[[  1.6  -1.4   2.9   3.3   3.3  -1.5   0.2  -2.3]
 [ 20.2  20.7  32.9  -0.6  51.9  -1.2  11.5  61.8]
 [ -3.9  -4.8  -3.3  14.2  -2.9   2.4   0.1  -9.0]
 [  2.5   2.0   0.4   0.9   1.1   1.7  -8.4  -5.4]
 [ -3.3  -1.5   1.7   0.1   1.9  -2.0  -1.2  -2.4]
 [-45.8   4.0 -27.4  17.3  26.8 -11.7 -14.0 -27.1]
 [-24.7 -18.5  39.8 -33.7 -24.9  -0.5  32.9  -8.2]
 [ -0.9   8.3  -4.9  -8.7  -5.0  -3.9   3.9   2.0]
 [  3.5  -5.0   1.1  -5.4  -0.1   1.6   3.0   0.3]
 [-44.4 -10.6 -51.9  17.8  27.0  -7.1 -20.4  -6.1]
 [  3.3   3.7   0.7  -2.7  -2.0   2.1   1.8  -1.6]]
:
[[ -2.3   1.6  -1.4   2.9   3.3   3.3  -1.5   0.2]
 [ 61.8  20.2  20.7  32.9  -0.6  51.9  -1.2  11.5]
 [ -9.0  -3.9  -4.8  -3.3  14.2  -2.9   2.4   0.1]
 [ -5.4   2.5   2.0   0.4   0.9   1.1   1.7  -8.4]
 [ -2.4  -3.3  -1.5   1.7   0.1   1.9  -2.0  -1.2]
 [-27.1 -45.8   4.0 -27.4  17.3  26.8 -11.7 -14.0]
 [ -8.2 -24.7 -18.5  39.8 -33.7 -24.9  -0.5  32.9]
 [  2.0  -0.9   8.3  -4.9  -8.7  -5.0  -3.9   3.9]
 [  0.3   3.5  -5.0   1.1  -5.4  -0.1   1.6   3.0]
 [ -6.1 -44.4 -10.6 -51.9  17.8  27.0  -7.1 -20.4]
 [ -1.6   3.3   3.7   0.7  -2.7  -2.0   2.1   1.8]]

[[-18.8  -0.4  19.8]
 [-21.9   0.1   8.3]
 [  4.6   0.2 -42.9]
 [ -5.3  -2.3  22.7]
 [  3.4  -0.6 -49.9]
 [ -3.0  -1.1  28.0]
 [ -5.6  -1.4 -39.4]
 [  8.4   0.0 -48.6]
 [-16.7   1.8  34.3]
 [-10.0  -2.0 -33.1]]
:
[[ 19.8 -18.8  -0.4]
 [  8.3 -21.9   0.1]
 [-42.9   4.6   0.2]
 [ 22.7  -5.3  -2.3]
 [-49.9   3.4  -0.6]
 [ 28.0  -3.0  -1.1]
 [-39.4  -5.6  -1.4]
 [-48.6   8.4   0.0]
 [ 34.3 -16.7   1.8]
 [-33.1 -10.0  -2.0]]

[[  1.8 -10.4  -3.6   1.3 -14.0   6.7 -13.2   5.8]
 [ -6.5   5.0 -12.4   4.4  -3.5 -26.0  11.9  -1.7]
 [-11.6   5.3   3.8  -4.9  13.7 -18.9  -6.5  -6.7]
 [  6.9  -2.3  10.2  -1.6   6.1  11.0   7.5   2.5]
 [ -0.6  20.5   2.5   0.3  -0.4   8.3  -8.8  -1.8]
 [  1.1  -2.0  -1.3   6.1  -2.0   6.6  -2.2  -2.7]
 [  9.3  -5.8  -8.9  -0.8  -8.5  -9.6  -0.6  14.2]
 [ -4.2   5.3   6.4   0.5   1.1 -34.1  -3.5  -5.9]
 [  1.5  -8.3   9.2  -5.3  -8.8  50.9  -1.6   3.4]
 [  1.3  -5.6 -20.9   3.4  -7.4   3.2   4.6   0.6]
 [ -6.1  -6.7   2.5  -3.1  -5.4  -9.6   0.1  -6.3]]
:
[[  5.8   1.8 -10.4  -3.6   1.3 -14.0   6.7 -13.2]
 [ -1.7  -6.5   5.0 -12.4   4.4  -3.5 -26.0  11.9]
 [ -6.7 -11.6   5.3   3.8  -4.9  13.7 -18.9  -6.5]
 [  2.5   6.9  -2.3  10.2  -1.6   6.1  11.0   7.5]
 [ -1.8  -0.6  20.5   2.5   0.3  -0.4   8.3  -8.8]
 [ -2.7   1.1  -2.0  -1.3   6.1  -2.0   6.6  -2.2]
 [ 14.2   9.3  -5.8  -8.9  -0.8  -8.5  -9.6  -0.6]
 [ -5.9  -4.2   5.3   6.4   0.5   1.1 -34.1  -3.5]
 [  3.4   1.5  -8.3   9.2  -5.3  -8.8  50.9  -1.6]
 [  0.6   1.3  -5.6 -20.9   3.4  -7.4   3.2   4.6]
 [ -6.3  -6.1  -6.7   2.5  -3.1  -5.4  -9.6   0.1]]

[[ 4.2  1.8 52.9 -9.6]
 [ 4.4 26.9 33.9  5.6]]
:
[[-9.6  4.2  1.8 52.9]
 [ 5.6  4.4 26.9 33.9]]

[[-35.9  -4.7 -34.5   7.9 -61.3  36.6  48.5  -7.0  -2.2  25.3  33.9]
 [ 16.1  -0.4  22.8  33.0  24.6  16.0  -0.2  -0.9 -14.3   4.5  11.1]
 [ 38.9  45.4  28.2   0.5  30.8  -8.8  -5.8  18.7  17.1 -48.1 -13.9]
 [  5.5 -36.5 -35.0  32.9  19.1  -6.8  -2.9 -29.6   5.9  50.0  26.9]]
:
[[ 33.9 -35.9  -4.7 -34.5   7.9 -61.3  36.6  48.5  -7.0  -2.2  25.3]
 [ 11.1  16.1  -0.4  22.8  33.0  24.6  16.0  -0.2  -0.9 -14.3   4.5]
 [-13.9  38.9  45.4  28.2   0.5  30.8  -8.8  -5.8  18.7  17.1 -48.1]
 [ 26.9   5.5 -36.5 -35.0  32.9  19.1  -6.8  -2.9 -29.6   5.9  50.0]]

[[  1.3  23.8  -8.5  15.8 -13.0  -0.3   6.9]
 [ 10.2  21.9   0.7   3.6  -3.3  43.6   1.6]
 [ 29.1 -13.2 -13.1  10.8 -16.8 -30.3  27.4]
 [ 18.4  43.3  19.4 -10.9 -10.6   5.6 -19.5]
 [-12.9 -62.7  -3.6  -1.9  14.3  -8.1  17.5]]
:
[[  6.9   1.3  23.8  -8.5  15.8 -13.0  -0.3]
 [  1.6  10.2  21.9   0.7   3.6  -3.3  43.6]
 [ 27.4  29.1 -13.2 -13.1  10.8 -16.8 -30.3]
 [-19.5  18.4  43.3  19.4 -10.9 -10.6   5.6]
 [ 17.5 -12.9 -62.7  -3.6  -1.9  14.3  -8.1]]
